Below is a small trained network, with its code and all its weights. Each question gives an input and a class and asks what happens when units are switched off, that is, made to give their printed mean instead of their output.

import numpy as np


def w(rows, s, z=0):
    codes = np.array(rows[::2]) - 128.0
    scale = np.full(codes.shape[1], s)
    scale[-1] = z or s
    return codes * scale


def f(y):
    return np.maximum(y, 0)


def log_softmax(a):
    a = a - a.max(-1, keepdims=True)
    return a - np.log(np.exp(a).sum(-1, keepdims=True))


def net(x, mask):
    res = np.array(x, float).reshape(1, 8) / 4 @ E
    y = f(res @ A[0][:, :-1].T + A[0][:, -1])
    res = res + np.where(mask, y, B[0][:, -1]) @ B[0][:, :-1]
    return log_softmax(res[-1] @ U[:, :-1].T + U[:, -1])


A, B = {}, {}
E = w([
[53,80,238,145,44,177],'x0',
[130,191,207,106,145,172],'x1',
[132,89,104,114,254,156],'x2',
[110,150,165,95,95,36],'x3',
[200,45,153,179,173,39],'x4',
[174,67,79,36,92,166],'x5',
[123,126,79,142,94,125],'x6',
[53,72,50,198,88,146],'x7',
],0.0094)
A[0] = w([
[74,174,65,146,98,75,174],'neuron 1',
[74,167,147,156,101,197,168],'neuron 2',
[110,188,189,178,162,139,201],'neuron 3',
[80,71,134,187,147,103,183],'neuron 4',
[189,151,79,133,157,158,129],'neuron 5',
[176,140,98,106,151,158,56],'neuron 6',
[55,169,137,126,92,191,138],'neuron 7',
[166,80,111,150,116,95,134],'neuron 8',
[220,154,57,152,153,164,222],'neuron 9',
[130,125,56,116,110,123,184],'neuron 10',
[150,108,110,142,201,143,62],'neuron 11',
[193,133,139,56,94,119,179],'neuron 12',
[119,128,173,125,88,214,171],'neuron 13',
[116,161,179,189,151,73,129],'neuron 14',
[97,67,148,154,148,134,127],'neuron 15',
[194,29,115,177,162,150,209],'neuron 16',
[132,123,157,44,117,58,174],'neuron 17',
[75,159,158,99,147,126,192],'neuron 18',
[120,195,160,156,144,67,223],'neuron 19',
[114,161,129,104,132,210,153],'neuron 20',
[174,136,97,93,156,158,117],'neuron 21',
[125,181,107,149,119,84,183],'neuron 22',
[85,129,114,110,85,192,146],'neuron 23',
[100,143,46,108,94,101,90],'neuron 24',
[89,148,137,114,97,181,60],'neuron 25',
[118,68,151,136,135,167,81],'neuron 26',
[187,110,131,79,105,89,211],'neuron 27',
[115,152,142,222,105,131,134],'neuron 28',
[140,149,192,69,73,76,205],'neuron 29',
[173,164,104,187,175,100,165],'neuron 30',
[158,116,82,149,127,114,82],'neuron 31',
[152,175,163,208,146,131,255],'neuron 32',
[120,198,153,148,122,102,155],'neuron 33',
[139,157,77,124,63,189,226],'neuron 34',
[206,114,119,92,156,150,163],'neuron 35',
[119,86,84,128,82,76,141],'neuron 36',
[149,5,165,183,177,121,106],'neuron 37',
],0.013,0.0037)
B[0] = w([
[71,155,99,177,159,82,206],'neuron 1',
[45,142,147,144,45,193,228],'neuron 2',
[77,108,121,103,49,100,228],'neuron 3',
[160,46,94,207,73,108,200],'neuron 4',
[138,170,121,44,178,102,207],'neuron 5',
[123,200,89,80,124,127,183],'neuron 6',
[60,153,131,151,70,193,231],'neuron 7',
[150,117,108,153,180,101,183],'neuron 8',
[181,189,69,41,195,88,246],'neuron 9',
[151,204,70,159,191,120,195],'neuron 10',
[128,102,113,95,133,137,198],'neuron 11',
[151,170,194,149,182,152,210],'neuron 12',
[115,119,117,117,103,204,222],'neuron 13',
[138,92,170,124,59,40,210],'neuron 14',
[147,73,136,179,87,196,174],'neuron 15',
[216,82,65,97,146,157,239],'neuron 16',
[143,144,254,180,187,155,200],'neuron 17',
[86,135,143,168,101,138,191],'neuron 18',
[78,100,185,116,116,51,217],'neuron 19',
[108,161,133,84,97,195,210],'neuron 20',
[153,173,157,60,158,149,198],'neuron 21',
[97,150,134,141,149,68,185],'neuron 22',
[92,144,96,195,109,209,206],'neuron 23',
[87,181,90,188,189,81,192],'neuron 24',
[82,151,185,142,86,186,189],'neuron 25',
[161,81,86,152,101,203,167],'neuron 26',
[161,154,195,163,223,151,203],'neuron 27',
[82,98,99,148,73,84,198],'neuron 28',
[109,140,229,197,145,146,228],'neuron 29',
[146,108,108,66,129,77,214],'neuron 30',
[175,152,71,124,197,97,173],'neuron 31',
[81,79,121,62,51,95,216],'neuron 32',
[66,90,164,99,113,102,195],'neuron 33',
[94,213,90,124,170,145,221],'neuron 34',
[194,138,176,77,171,159,215],'neuron 35',
[144,137,85,193,191,102,190],'neuron 36',
[224,74,103,139,63,161,229],'neuron 37',
],0.0094,0.013)
U = w([
[196,211,116,1,168,142,73],'0',
[119,187,35,201,163,66,2],'1',
[211,45,95,146,121,153,196],'2',
[159,167,203,166,162,146,162],'3',
[95,119,140,118,64,56,32],'4',
[36,192,107,118,74,246,167],'5',
],0.0096,0.0032)

Each question gives the input, the list of numbers given to net, and the class t.
The units are the neurons (one row each of A and B). Each row of codes is followed by its name. A weight is (code - 128) times the scale printed after its matrix; where a second scale follows, it is the last column's (A, B and U).
mask holds one flag per neuron, in row order. A switched-off neuron (its flag False) gives its mean, the last column of its row in B, instead of its output. The means were averaged over made-up inputs and are rounded, as every weight is.
A unit's drop is (log p(t) with every unit on - log p(t) with that unit switched off) / (log p(t) with every unit on - log p(t) with every unit switched off).
The circuit of an input: a set's keep is (log p(t) with only the set's units on - log p(t) with every unit switched off) / (log p(t) with every unit on - log p(t) with every unit switched off). Starting from the 12 units with the biggest drops (on a tie, the unit counted first), units are removed one at a time, each time the one whose removal leaves the highest keep (on an exact tie, the one counted first), for as long as the keep stays at least 0.8.
circuit, biggest first: the units of the circuit, biggest drop first
k most important neurons: the k neurons with the biggest drops, biggest first
drop when u is switched off: that unit's drop, to one decimal
input [-4,-6,6,-4,7,3,-5,0], class 0: circuit, biggest first : (neuron 9)
input [2,-8,-7,5,-3,-2,3,-4], class 3: circuit, biggest first : (neuron 29; neuron 17)
input [-2,-3,-1,-2,4,1,0,4], class 2: 2 most important neurons : (neuron 16; neuron 37)
input [2,5,1,5,-2,8,-2,0], class 3: 3 most important neurons : (neuron 17; neuron 12; neuron 29)
input [-6,-5,0,8,7,1,-4,-7], class 3: 2 most important neurons : (neuron 17; neuron 29)
input [-6,-2,-3,3,0,2,5,-1], class 1: 2 most important neurons : (neuron 24; neuron 1)
input [4,0,7,1,-3,5,-8,-7], class 3: 2 most important neurons : (neuron 9; neuron 17)
input [-1,-7,7,-8,-4,-2,-1,8], class 1: 2 most important neurons : (neuron 10; neuron 24)
input [-3,0,-4,-7,-4,4,8,6], class 1: 3 most important neurons : (neuron 24; neuron 10; neuron 9)
input [7,-6,4,2,3,-8,1,1], class 2: 3 most important neurons : (neuron 37; neuron 4; neuron 15)
input [-3,-4,3,4,6,1,-1,4], class 2: drop when neuron 37 is switched off : 0.2
input [0,6,7,7,4,-3,2,-4], class 4: drop when neuron 14 is switched off : 0.1
input [7,-5,-5,-1,1,4,8,-5], class 3: drop when neuron 27 is switched off : 0.2
input [-4,-7,0,6,1,7,3,-1], class 1: circuit, biggest first : (neuron 24)
input [1,-6,-5,-6,-2,0,5,-2], class 1: drop when neuron 24 is switched off : 0.1
